Below is a small trained network, with its code and all its weights. Each question gives an input and a class and asks what happens when units are switched off, that is, made to give their printed mean instead of their output.

import numpy as np


def w(rows, s, z=0):
    codes = np.array(rows[::2]) - 128.0
    scale = np.full(codes.shape[1], s)
    scale[-1] = z or s
    return codes * scale


def norm(h):
    return h / np.sqrt((h * h).mean(-1, keepdims=True) + 1e-5)


def f(y):
    return y / 2 * (1 + np.tanh(0.7978845608 * (y + 0.044715 * y**3)))


def log_softmax(a):
    a = a - a.max(-1, keepdims=True)
    return a - np.log(np.exp(a).sum(-1, keepdims=True))


def net(x, mask):
    res = np.array(x, float).reshape(1, 2) / 4 @ E
    u = 0
    for l in range(3):
        y = f(norm(res) @ A[l][:, :-1].T + A[l][:, -1])
        res = res + np.where(mask[u : u + 8], y, B[l][:, -1]) @ B[l][:, :-1]
        u += 8
    return log_softmax(norm(res)[-1] @ U[:, :-1].T + U[:, -1])


A, B = {}, {}
E = w([
[193,134,165,101,160,234,114,205,163,12,191,210],'x0',
[169,172,97,47,42,131,68,105,254,180,63,200],'x1',
],0.012)
A[0] = w([
[182,143,61,81,96,68,188,167,158,140,169,117,22],'L0N1',
[76,151,99,158,105,94,133,84,102,161,2,134,230],'L0N2',
[124,151,87,93,107,119,134,151,180,142,102,186,90],'L0N3',
[247,183,126,82,126,184,110,160,158,110,179,92,191],'L0N4',
[161,124,83,126,97,143,138,101,79,142,113,120,6],'L0N5',
[78,105,138,114,156,164,147,119,71,113,113,130,109],'L0N6',
[162,71,166,170,132,111,191,181,92,123,168,120,57],'L0N7',
[94,178,134,114,149,143,103,120,158,75,163,116,25],'L0N8',
],0.0066,0.002)
B[0] = w([
[141,123,163,101,137,167,175,148,80,166,131,114,131],'L0N1',
[72,180,151,164,132,190,127,106,168,66,182,132,254],'L0N2',
[112,2,96,91,179,153,100,128,38,99,75,103,203],'L0N3',
[50,185,214,152,71,109,154,83,161,133,157,94,251],'L0N4',
[150,150,135,166,64,106,143,176,169,105,176,127,123],'L0N5',
[110,125,112,153,31,205,68,188,114,212,138,168,163],'L0N6',
[106,32,126,64,109,108,84,95,84,124,59,135,194],'L0N7',
[101,173,63,175,138,97,183,127,151,142,134,137,140],'L0N8',
],0.0077,0.0066)
A[1] = w([
[134,125,101,58,113,119,96,187,63,154,54,206,35],'L1N1',
[70,72,195,184,97,187,72,99,115,120,137,126,66],'L1N2',
[194,138,111,38,77,120,114,96,155,166,149,226,94],'L1N3',
[173,122,72,138,237,149,94,126,91,129,165,104,2],'L1N4',
[245,114,140,127,178,165,140,216,215,35,185,201,6],'L1N5',
[151,107,137,83,143,151,73,155,139,59,192,205,123],'L1N6',
[151,123,180,186,193,144,163,134,70,82,148,127,159],'L1N7',
[255,150,93,100,114,159,107,135,155,200,50,195,66],'L1N8',
],0.0078,0.0027)
B[1] = w([
[138,130,128,139,116,73,128,119,192,105,112,117,146],'L1N1',
[209,119,158,111,138,91,141,79,168,62,115,151,254],'L1N2',
[101,97,95,136,124,101,69,178,54,57,74,141,206],'L1N3',
[128,68,112,175,129,105,61,136,132,132,118,109,132],'L1N4',
[135,253,179,145,150,182,118,66,134,183,255,123,223],'L1N5',
[76,177,75,192,137,125,192,97,141,191,151,93,230],'L1N6',
[107,149,118,75,81,187,81,159,130,120,71,160,207],'L1N7',
[151,32,124,154,154,159,69,196,117,132,72,122,174],'L1N8',
],0.0095,0.0077)
A[2] = w([
[119,169,91,143,103,48,154,79,128,220,101,59,121],'L2N1',
[119,108,99,89,110,193,42,203,173,158,65,142,51],'L2N2',
[108,131,85,110,43,137,140,98,111,114,119,120,94],'L2N3',
[117,140,102,180,162,59,119,88,158,184,102,99,2],'L2N4',
[96,133,158,172,156,86,195,74,117,110,132,105,144],'L2N5',
[128,95,119,105,98,50,172,95,138,131,88,148,153],'L2N6',
[138,158,155,154,144,186,120,141,206,46,88,137,184],'L2N7',
[129,53,140,144,163,171,156,254,21,116,141,118,150],'L2N8',
],0.0099,0.0026)
B[2] = w([
[145,208,179,169,155,230,133,77,167,92,205,149,211],'L2N1',
[106,79,121,131,103,121,109,157,44,101,94,143,212],'L2N2',
[156,128,107,148,133,120,115,158,122,131,171,154,168],'L2N3',
[153,170,184,90,135,183,151,189,127,126,150,125,171],'L2N4',
[148,108,109,91,122,135,117,162,158,135,129,165,230],'L2N5',
[98,169,151,127,162,127,197,162,167,191,184,97,184],'L2N6',
[127,83,118,134,140,79,160,149,119,179,112,77,255],'L2N7',
[109,85,64,104,63,65,65,179,134,162,10,159,200],'L2N8',
],0.011,0.0086)
U = w([
[46,243,187,182,118,215,141,123,155,144,235,123,206],'0',
[39,40,98,152,72,91,38,201,53,142,42,140,216],'1',
[142,54,155,105,152,5,227,145,200,161,148,66,107],'2',
[194,151,83,106,130,87,106,114,89,87,163,124,29],'3',
[145,176,97,127,185,75,145,90,77,94,100,153,1],'4',
],0.011,0.0034)

Each question gives the input, the list of numbers given to net, and the class t.
The units are the neurons (one row each of A and B). Each row of codes is followed by its name. A weight is (code - 128) times the scale printed after its matrix; where a second scale follows, it is the last column's (A, B and U).
mask holds one flag per neuron, layer by layer. A switched-off neuron (its flag False) gives its mean, the last column of its row in B, instead of its output. The means were averaged over made-up inputs and are rounded, as every weight is.
A unit's drop is (log p(t) with every unit on - log p(t) with that unit switched off) / (log p(t) with every unit on - log p(t) with every unit switched off).
most important unit: the unit with the biggest drop
k most important neurons: the k neurons with the biggest drops, biggest first
top k neurons in layer l: the k neurons of layer l with the biggest drops, biggest first
drop of u: that unit's drop, to one decimal
input [2,2], class 2: most important unit	L0N4
input [-3,2], class 2: top 2 neurons in layer 1	(L1N6, L1N5)
input [-6,-6], class 0: 4 most important neurons	(L0N3, L2N1, L1N3, L1N8)
input [-1,0], class 2: 3 most important neurons	(L2N7, L1N5, L2N1)
input [-3,1], class 2: 2 most important neurons	(L0N2, L1N6)
input [0,-3], class 2: top 3 neurons in layer 0	(L0N7, L0N6, L0N3)
input [-3,-2], class 2: 4 most important neurons	(L0N2, L1N6, L1N2, L0N4)
input [-3,-1], class 2: 4 most important neurons	(L0N2, L1N6, L1N5, L0N4)
input [7,8], class 1: top 2 neurons in layer 2	(L2N2, L2N1)
input [0,-1], class 2: top 2 neurons in layer 1	(L1N1, L1N7)
input [-8,-7], class 0: drop of L2N1	1.0
input [6,8], class 1: drop of L1N8	0.2
input [2,0], class 2: drop of L0N4	1.0
input [-7,-5], class 0: drop of L1N8	0.0
input [1,4], class 1: most important unit	L0N2
